Below is a small trained network, with its code and all its weights. Each question gives an input and a target symbol and asks what happens when units are switched off, that is, made to give their printed mean instead of their output.

import numpy as np


def w(rows, s, z=0):
    codes = np.array(rows[::2]) - 128.0
    scale = np.full(codes.shape[1], s)
    scale[-1] = z or s
    return codes * scale


def f(y):
    return y / 2 * (1 + np.tanh(0.7978845608 * (y + 0.044715 * y**3)))


def softmax(a):
    e = np.exp(a - a.max(-1, keepdims=True))
    return e / e.sum(-1, keepdims=True)


def log_softmax(a):
    a = a - a.max(-1, keepdims=True)
    return a - np.log(np.exp(a).sum(-1, keepdims=True))


def net(x, mask):
    ids = ['αγδθλμσφ'.index(c) for c in x.split()]
    T = len(ids)
    res = E[ids] + P[:T]
    r = res
    for j in range(3):
        rows = slice(3 * j, 3 * j + 3)
        q, k, v = (r @ M[0][rows].T for M in (Q, K, V))
        z = softmax(np.where(np.tri(T) > 0, q @ k.T / 3**0.5, -1e9)) @ v
        o = O[0][rows]
        res = res + np.where(mask[j], z, o[:, -1]) @ o[:, :-1]
    y = f(res @ A[0][:, :-1].T + A[0][:, -1])
    res = res + np.where(mask[3:27], y, B[0][:, -1]) @ B[0][:, :-1]
    return log_softmax(res[-1] @ U[:, :-1].T + U[:, -1])


Q, K, V, O, A, B = {}, {}, {}, {}, {}, {}
E = w([
[193,146,68,87,134,143],'α',
[207,118,153,74,143,134],'γ',
[245,73,149,214,15,110],'δ',
[76,206,181,53,202,167],'θ',
[140,91,199,102,125,91],'λ',
[122,155,34,126,106,110],'μ',
[84,223,192,157,87,206],'σ',
[68,128,99,152,82,75],'φ',
],0.012)
P = w([
[179,134,146,99,123,152],'0',
[152,140,176,41,73,128],'1',
[147,211,162,51,64,91],'2',
[145,245,127,100,116,81],'3',
[136,207,121,185,191,111],'4',
[123,108,114,210,216,172],'5',
[84,29,96,153,151,220],'6',
[64,38,132,90,82,192],'7',
[54,126,121,93,83,130],'8',
[52,185,130,109,109,79],'9',
[126,189,176,180,218,86],'10',
],0.012)
Q[0] = w([
[183,21,84,221,187,97],'head 1',
[129,12,80,75,64,139],'head 1',
[198,121,102,108,85,4],'head 1',
[121,69,110,61,23,154],'head 2',
[126,40,91,124,117,132],'head 2',
[120,65,125,198,173,221],'head 2',
[153,89,109,124,127,84],'head 3',
[87,170,143,75,102,168],'head 3',
[91,143,142,135,174,154],'head 3',
],0.015)
K[0] = w([
[218,186,154,49,95,87],'head 1',
[207,172,146,172,201,98],'head 1',
[252,76,147,83,173,196],'head 1',
[144,166,129,216,209,116],'head 2',
[190,163,123,147,157,77],'head 2',
[143,228,153,93,79,44],'head 2',
[182,166,150,113,134,142],'head 3',
[77,70,116,123,152,143],'head 3',
[34,143,104,127,140,96],'head 3',
],0.016)
V[0] = w([
[101,190,2,112,149,123],'head 1',
[30,68,86,201,67,21],'head 1',
[90,193,100,165,53,202],'head 1',
[187,138,116,188,32,137],'head 2',
[78,195,94,103,165,91],'head 2',
[211,114,9,161,147,182],'head 2',
[72,174,133,149,148,115],'head 3',
[87,195,102,124,117,14],'head 3',
[113,137,88,57,149,149],'head 3',
],0.0084)
O[0] = w([
[192,210,170,101,160,62,107],'head 1',
[182,137,83,50,31,143,4],'head 1',
[154,221,192,162,84,145,253],'head 1',
[244,135,130,97,142,213,138],'head 2',
[147,204,142,113,94,31,136],'head 2',
[254,124,139,169,225,126,48],'head 2',
[144,120,103,83,159,98,149],'head 3',
[156,101,93,85,70,92,109],'head 3',
[114,198,129,113,122,105,152],'head 3',
],0.0091,0.0074)
A[0] = w([
[125,117,171,131,40,159,154],'neuron 1',
[120,96,161,200,238,103,111],'neuron 2',
[56,79,78,110,200,144,228],'neuron 3',
[87,179,151,130,230,157,4],'neuron 4',
[153,129,154,147,138,120,177],'neuron 5',
[117,131,121,32,86,126,152],'neuron 6',
[114,167,66,115,146,135,246],'neuron 7',
[154,112,170,54,79,158,233],'neuron 8',
[117,83,81,37,123,94,254],'neuron 9',
[109,101,95,88,213,49,135],'neuron 10',
[191,79,75,89,134,169,219],'neuron 11',
[159,229,154,107,188,107,110],'neuron 12',
[182,54,121,243,161,73,224],'neuron 13',
[255,120,118,221,155,31,149],'neuron 14',
[134,184,192,109,125,110,238],'neuron 15',
[95,109,89,94,200,125,162],'neuron 16',
[107,87,171,130,141,121,210],'neuron 17',
[123,111,148,133,155,198,123],'neuron 18',
[176,114,104,125,118,9,210],'neuron 19',
[181,141,167,141,141,115,203],'neuron 20',
[96,140,109,98,155,19,99],'neuron 21',
[118,147,149,147,76,174,16],'neuron 22',
[133,110,101,83,166,99,114],'neuron 23',
[207,123,97,63,90,88,171],'neuron 24',
],0.0085,0.0042)
B[0] = w([
[136,117,89,161,153,109,185],'neuron 1',
[128,174,124,152,72,114,162],'neuron 2',
[155,122,210,105,103,145,152],'neuron 3',
[178,101,121,119,64,61,193],'neuron 4',
[109,131,106,124,131,153,145],'neuron 5',
[127,127,109,141,103,120,140],'neuron 6',
[99,119,168,152,124,160,153],'neuron 7',
[131,161,87,153,116,114,159],'neuron 8',
[179,62,162,83,48,101,135],'neuron 9',
[156,111,157,137,167,2,140],'neuron 10',
[215,137,143,53,170,136,132],'neuron 11',
[71,53,113,119,135,144,204],'neuron 12',
[212,82,118,199,142,59,145],'neuron 13',
[76,62,103,88,130,164,145],'neuron 14',
[99,136,89,148,140,139,248],'neuron 15',
[173,101,192,113,114,81,135],'neuron 16',
[105,151,112,122,117,157,159],'neuron 17',
[115,155,116,104,133,124,154],'neuron 18',
[125,126,78,67,152,72,137],'neuron 19',
[102,132,101,140,134,165,155],'neuron 20',
[96,154,144,77,177,99,147],'neuron 21',
[159,99,126,127,154,79,167],'neuron 22',
[169,67,140,105,126,55,123],'neuron 23',
[169,159,114,62,104,89,137],'neuron 24',
],0.0096,0.014)
U = w([
[173,44,53,196,131,57,89],'α',
[235,134,157,209,77,65,22],'γ',
[204,175,158,102,167,144,134],'δ',
[155,198,182,80,157,58,57],'θ',
[118,54,200,68,34,161,74],'λ',
[89,83,38,47,171,132,26],'μ',
[61,222,108,194,134,216,254],'σ',
[199,180,51,86,1,75,40],'φ',
],0.0052,0.0024)

Each question gives the input, a string of symbols that net reads in full, and the target symbol t.
The units are the heads (3 rows each of Q, K, V and O) and the neurons (one row each of A and B). Each row of codes is followed by its name. A weight is (code - 128) times the scale printed after its matrix; where a second scale follows, it is the last column's (O, A, B and U).
mask holds one flag per unit, heads first, then neurons. A switched-off unit (its flag False) gives its mean, the last column of its rows in O or B, instead of its output. The means were averaged over made-up inputs and are rounded, as every weight is.
A unit's drop is (log p(t) with every unit on - log p(t) with that unit switched off) / (log p(t) with every unit on - log p(t) with every unit switched off).
The circuit of an input: a set's keep is (log p(t) with only the set's units on - log p(t) with every unit switched off) / (log p(t) with every unit on - log p(t) with every unit switched off). Starting from the 12 units with the biggest drops (on a tie, the unit counted first), units are removed one at a time, each time the one whose removal leaves the highest keep (on an exact tie, the one counted first), for as long as the keep stays at least 0.8.
circuit, biggest first: the units of the circuit, biggest drop first
unit that matters most: the unit with the biggest drop
k most important neurons: the k neurons with the biggest drops, biggest first
which heads matter: for each layer, one digit per head in row order, 1 if its drop is at least 0.15 and else 0, layers parted by /
input σ σ λ γ λ φ θ γ, target λ: circuit, biggest first -> [head 1; neuron 9; neuron 3]
input α θ λ φ θ μ μ γ θ θ φ, target γ: unit that matters most -> head 2
input θ σ δ, target α: circuit, biggest first -> [neuron 13; head 1]
input μ σ δ γ, target μ: which heads matter -> 110
input φ μ μ φ, target φ: circuit, biggest first -> [head 1; head 3]
input σ λ σ α, target σ: which heads matter -> 000
input θ α θ, target θ: circuit, biggest first -> [head 1; head 2; neuron 21; neuron 10]
input λ σ λ φ θ γ, target λ: which heads matter -> 110
input σ φ λ λ α θ σ φ δ, target α: circuit, biggest first -> [neuron 13; head 2; neuron 14]
input φ λ σ α φ α λ μ φ, target α: circuit, biggest first -> [head 2; neuron 13]
input α σ λ, target α: circuit, biggest first -> [head 2; head 1; neuron 13; neuron 14]
input α σ σ μ λ λ φ φ σ μ, target φ: which heads matter -> 100
input σ σ δ α σ σ φ σ, target φ: which heads matter -> 100
input δ σ σ φ σ γ λ γ, target σ: which heads matter -> 000
input λ μ σ α σ θ σ σ μ, target θ: 2 most important neurons -> [neuron 21; neuron 10]
input σ θ μ σ θ φ σ σ φ, target φ: which heads matter -> 100
input σ δ θ α σ σ σ φ θ, target φ: which heads matter -> 100
input λ λ σ γ λ σ λ, target γ: most important neuron -> [neuron 13]
input γ σ σ δ σ γ μ, target δ: which heads matter -> 010
input σ μ α σ μ φ γ σ α, target φ: circuit, biggest first -> [head 1]
